Below are the code and all the weights of a small trained network. Each question names an input and a class and asks about switching units off, where a switched-off unit gives its printed mean instead of its output.

import numpy as np


def w(rows, s, z=0):
    codes = np.array(rows[::2]) - 128.0
    scale = np.full(codes.shape[1], s)
    scale[-1] = z or s
    return codes * scale


def norm(h):
    return h / np.sqrt((h * h).mean(-1, keepdims=True) + 1e-5)


def f(y):
    return y / 2 * (1 + np.tanh(0.7978845608 * (y + 0.044715 * y**3)))


def log_softmax(a):
    a = a - a.max(-1, keepdims=True)
    return a - np.log(np.exp(a).sum(-1, keepdims=True))


def net(x, mask):
    res = np.array(x, float).reshape(1, 5) / 4 @ E
    u = 0
    for l in range(3):
        y = f(norm(res) @ A[l][:, :-1].T + A[l][:, -1])
        res = res + np.where(mask[u : u + 3], y, B[l][:, -1]) @ B[l][:, :-1]
        u += 3
    return log_softmax(norm(res)[-1] @ U[:, :-1].T + U[:, -1])


A, B = {}, {}
E = w([
[43,152,76,90,108,138,180,130,221,165,131,72],'x0',
[69,192,221,104,142,121,10,88,109,153,188,124],'x1',
[155,116,101,141,137,114,127,132,172,114,103,166],'x2',
[90,92,98,83,176,131,163,184,155,161,140,229],'x3',
[192,93,147,170,93,68,126,119,207,80,47,103],'x4',
],0.011)
A[0] = w([
[128,154,118,124,135,120,103,115,121,164,155,183,65],'L0N0',
[125,95,90,144,130,89,170,125,195,146,96,135,2],'L0N1',
[2,141,66,63,154,174,203,133,140,190,189,146,34],'L0N2',
],0.0089,0.0059)
B[0] = w([
[101,32,174,124,187,109,152,142,144,110,169,122,138],'L0N0',
[153,141,140,154,153,51,88,37,126,75,1,171,173],'L0N1',
[45,195,80,18,106,207,203,226,112,229,139,82,254],'L0N2',
],0.0099,0.0075)
A[1] = w([
[168,99,84,167,121,132,173,145,103,134,106,154,33],'L1N0',
[136,94,88,136,109,126,171,139,249,128,76,151,1],'L1N1',
[108,133,125,146,83,122,107,86,121,151,114,70,49],'L1N2',
],0.012,0.0035)
B[1] = w([
[97,99,50,92,40,170,166,97,73,121,120,162,190],'L1N0',
[161,166,129,107,239,49,135,178,254,61,82,141,254],'L1N1',
[138,197,134,140,126,128,128,120,117,108,185,67,193],'L1N2',
],0.0095,0.0071)
A[2] = w([
[143,72,45,147,40,193,133,121,73,99,93,158,2],'L2N0',
[46,114,199,125,209,154,4,153,91,136,187,254,4],'L2N1',
[134,164,171,203,83,157,85,86,164,97,193,11,5],'L2N2',
],0.0064,0.0038)
B[2] = w([
[172,35,172,162,27,154,106,135,63,128,193,148,171],'L2N0',
[153,51,122,133,180,74,125,42,255,212,232,176,233],'L2N1',
[95,202,249,203,89,185,82,197,117,176,30,110,254],'L2N2',
],0.0087,0.0041)
U = w([
[184,60,90,157,56,135,182,119,36,87,134,176,97],'0',
[1,167,86,34,136,161,205,203,132,218,185,98,249],'1',
[156,148,69,127,149,43,183,148,245,42,46,126,106],'2',
[116,217,194,197,90,124,58,122,105,119,120,19,113],'3',
[126,96,169,144,189,80,72,44,147,176,228,174,85],'4',
],0.013,0.0023)

Each question gives the input, the list of numbers given to net, and the class t.
The units are the neurons (one row each of A and B). Each row of codes is followed by its name. A weight is (code - 128) times the scale printed after its matrix; where a second scale follows, it is the last column's (A, B and U).
mask holds one flag per neuron, layer by layer. A switched-off neuron (its flag False) gives its mean, the last column of its row in B, instead of its output. The means were averaged over made-up inputs and are rounded, as every weight is.
A unit's drop is (log p(t) with every unit on - log p(t) with that unit switched off) / (log p(t) with every unit on - log p(t) with every unit switched off).
The circuit of an input: a set's keep is (log p(t) with only the set's units on - log p(t) with every unit switched off) / (log p(t) with every unit on - log p(t) with every unit switched off). Starting from all 9 units, units are removed one at a time, each time the one whose removal leaves the highest keep (on an exact tie, the one counted first), for as long as the keep stays at least 0.8.
circuit, biggest first: the units of the circuit, biggest drop first
k most important neurons: the k neurons with the biggest drops, biggest first
top k neurons in layer l: the k neurons of layer l with the biggest drops, biggest first
drop of u: that unit's drop, to one decimal
input [-3,-6,6,-3,-1], class 0: circuit, biggest first => [L1N0]
input [-3,-1,-4,2,-1], class 4: 3 most important neurons => [L0N2; L2N1; L0N0]
input [1,-4,-4,-7,5], class 3: circuit, biggest first => [L1N2; L2N2]
input [-7,2,-7,-5,-8], class 4: 2 most important neurons => [L2N1; L0N2]
input [-5,-7,8,2,-3], class 0: 2 most important neurons => [L1N0; L2N0]
input [8,-6,-2,-2,0], class 2: 2 most important neurons => [L0N1; L1N1]
input [-7,-3,8,-8,7], class 0: 2 most important neurons => [L1N0; L1N1]
input [8,4,0,1,5], class 2: 2 most important neurons => [L1N1; L0N1]
input [1,8,-3,0,-3], class 4: top 2 neurons in layer 1 => [L1N0; L1N2]
input [0,8,7,-5,-8], class 4: drop of L0N2 => 0.1
input [-5,2,-4,6,0], class 4: drop of L2N0 => 0.0
input [6,3,8,-1,1], class 2: drop of L1N1 => 0.1
